Here is a tiny trained network, its code and every weight. The questions are about switching its units off for an input and a class, where a switched-off unit gives its printed mean instead of its output.

import numpy as np


def w(rows, s, z=0):
    codes = np.array(rows[::2]) - 128.0
    scale = np.full(codes.shape[1], s)
    scale[-1] = z or s
    return codes * scale


def f(y):
    return np.maximum(y, 0)


def log_softmax(a):
    a = a - a.max(-1, keepdims=True)
    return a - np.log(np.exp(a).sum(-1, keepdims=True))


def net(x, mask):
    res = np.array(x, float).reshape(1, 6) / 4 @ E
    y = f(res @ A[0][:, :-1].T + A[0][:, -1])
    res = res + np.where(mask, y, B[0][:, -1]) @ B[0][:, :-1]
    return log_softmax(res[-1] @ U[:, :-1].T + U[:, -1])


A, B = {}, {}
E = w([
[123,74,87,118,135,135,104,91,207,254],'x0',
[150,52,66,17,79,118,251,147,108,133],'x1',
[66,59,76,165,40,225,132,33,92,192],'x2',
[104,107,51,161,159,88,90,137,177,69],'x3',
[176,164,62,161,49,92,181,86,209,72],'x4',
[220,155,161,191,192,157,195,151,73,121],'x5',
],0.0082)
A[0] = w([
[66,64,108,160,189,147,8,148,121,177,187],'N1',
[93,133,149,51,107,135,133,111,52,112,121],'N2',
[202,184,186,46,182,123,175,190,145,167,252],'N3',
[145,145,157,157,116,151,129,116,28,231,119],'N4',
[55,86,138,151,213,107,86,57,170,179,119],'N5',
[182,131,159,182,213,62,156,192,74,28,210],'N6',
[137,115,75,21,91,58,106,166,132,124,132],'N7',
[149,114,51,28,157,3,151,130,175,179,201],'N8',
],0.007,0.0043)
B[0] = w([
[38,204,138,69,206,49,151,180,61,239,230],'N1',
[186,116,141,79,136,181,152,197,65,29,172],'N2',
[73,219,198,118,146,29,103,148,185,147,235],'N3',
[180,50,122,109,163,82,165,251,148,193,202],'N4',
[38,194,52,180,190,138,132,104,34,177,201],'N5',
[89,221,193,44,172,49,62,167,174,142,247],'N6',
[139,90,178,2,83,136,135,113,123,65,185],'N7',
[204,243,88,40,56,78,103,150,233,169,219],'N8',
],0.0069,0.011)
U = w([
[42,158,134,105,163,89,81,147,128,153,191],'0',
[165,68,154,166,164,185,106,102,173,87,16],'1',
[161,82,139,90,62,158,154,157,77,13,101],'2',
[159,138,52,255,92,159,157,77,129,84,131],'3',
[200,52,133,172,131,105,183,205,75,157,95],'4',
[144,91,131,242,102,192,71,40,119,187,100],'5',
[140,103,111,180,137,109,138,112,128,95,4],'6',
[215,139,130,81,105,92,112,149,213,110,206],'7',
],0.0081,0.0042)

Each question gives the input, the list of numbers given to net, and the class t.
The units are the neurons (one row each of A and B). Each row of codes is followed by its name. A weight is (code - 128) times the scale printed after its matrix; where a second scale follows, it is the last column's (A, B and U).
mask holds one flag per neuron, in row order. A switched-off neuron (its flag False) gives its mean, the last column of its row in B, instead of its output. The means were averaged over made-up inputs and are rounded, as every weight is.
A unit's drop is (log p(t) with every unit on - log p(t) with that unit switched off) / (log p(t) with every unit on - log p(t) with every unit switched off).
The circuit of an input: a set's keep is (log p(t) with only the set's units on - log p(t) with every unit switched off) / (log p(t) with every unit on - log p(t) with every unit switched off). Starting from all 8 units, units are removed one at a time, each time the one whose removal leaves the highest keep (on an exact tie, the one counted first), for as long as the keep stays at least 0.8.
units of the circuit, in order: the units of the circuit, biggest drop first
most important unit: the unit with the biggest drop
k most important neurons: the k neurons with the biggest drops, biggest first
drop of u: that unit's drop, to one decimal
input [1,3,-4,-5,-4,-2], class 7: units of the circuit, in order	N1, N5
input [5,-8,6,-8,8,-7], class 5: units of the circuit, in order	N6, N3
input [6,6,-4,-7,-3,-6], class 7: most important neuron	N8
input [3,3,1,-3,-6,0], class 4: 3 most important neurons	N6, N4, N2
input [-6,-8,5,-8,1,5], class 4: units of the circuit, in order	N4, N3
input [-2,5,-4,3,-6,-3], class 7: units of the circuit, in order	N8, N5
input [-1,6,2,-7,0,-7], class 2: units of the circuit, in order	N2, N6
input [-1,4,2,-2,2,5], class 4: units of the circuit, in order	N8, N6
input [1,-7,-1,-5,8,-4], class 5: 2 most important neurons	N6, N8
input [-7,2,8,4,4,1], class 3: units of the circuit, in order	N6, N1
input [-5,7,8,-1,-7,0], class 2: 2 most important neurons	N2, N1
input [-7,2,-7,-8,3,8], class 0: 2 most important neurons	N6, N3
input [2,4,-6,5,-5,0], class 7: 3 most important neurons	N8, N5, N7
input [8,-2,7,-8,-6,5], class 4: units of the circuit, in order	N4
input [1,8,3,2,-5,6], class 4: 2 most important neurons	N6, N4
input [5,-2,7,-8,4,-6], class 5: 3 most important neurons	N6, N3, N8
input [6,-3,2,0,4,7], class 3: 2 most important neurons	N6, N1
input [0,8,-3,6,-5,2], class 7: drop of N8	0.1
input [-7,-1,4,-3,4,2], class 2: drop of N5	0.1
input [4,8,6,1,4,-8], class 7: most important unit	N8
input [1,-6,8,2,8,-4], class 5: drop of N6	0.2
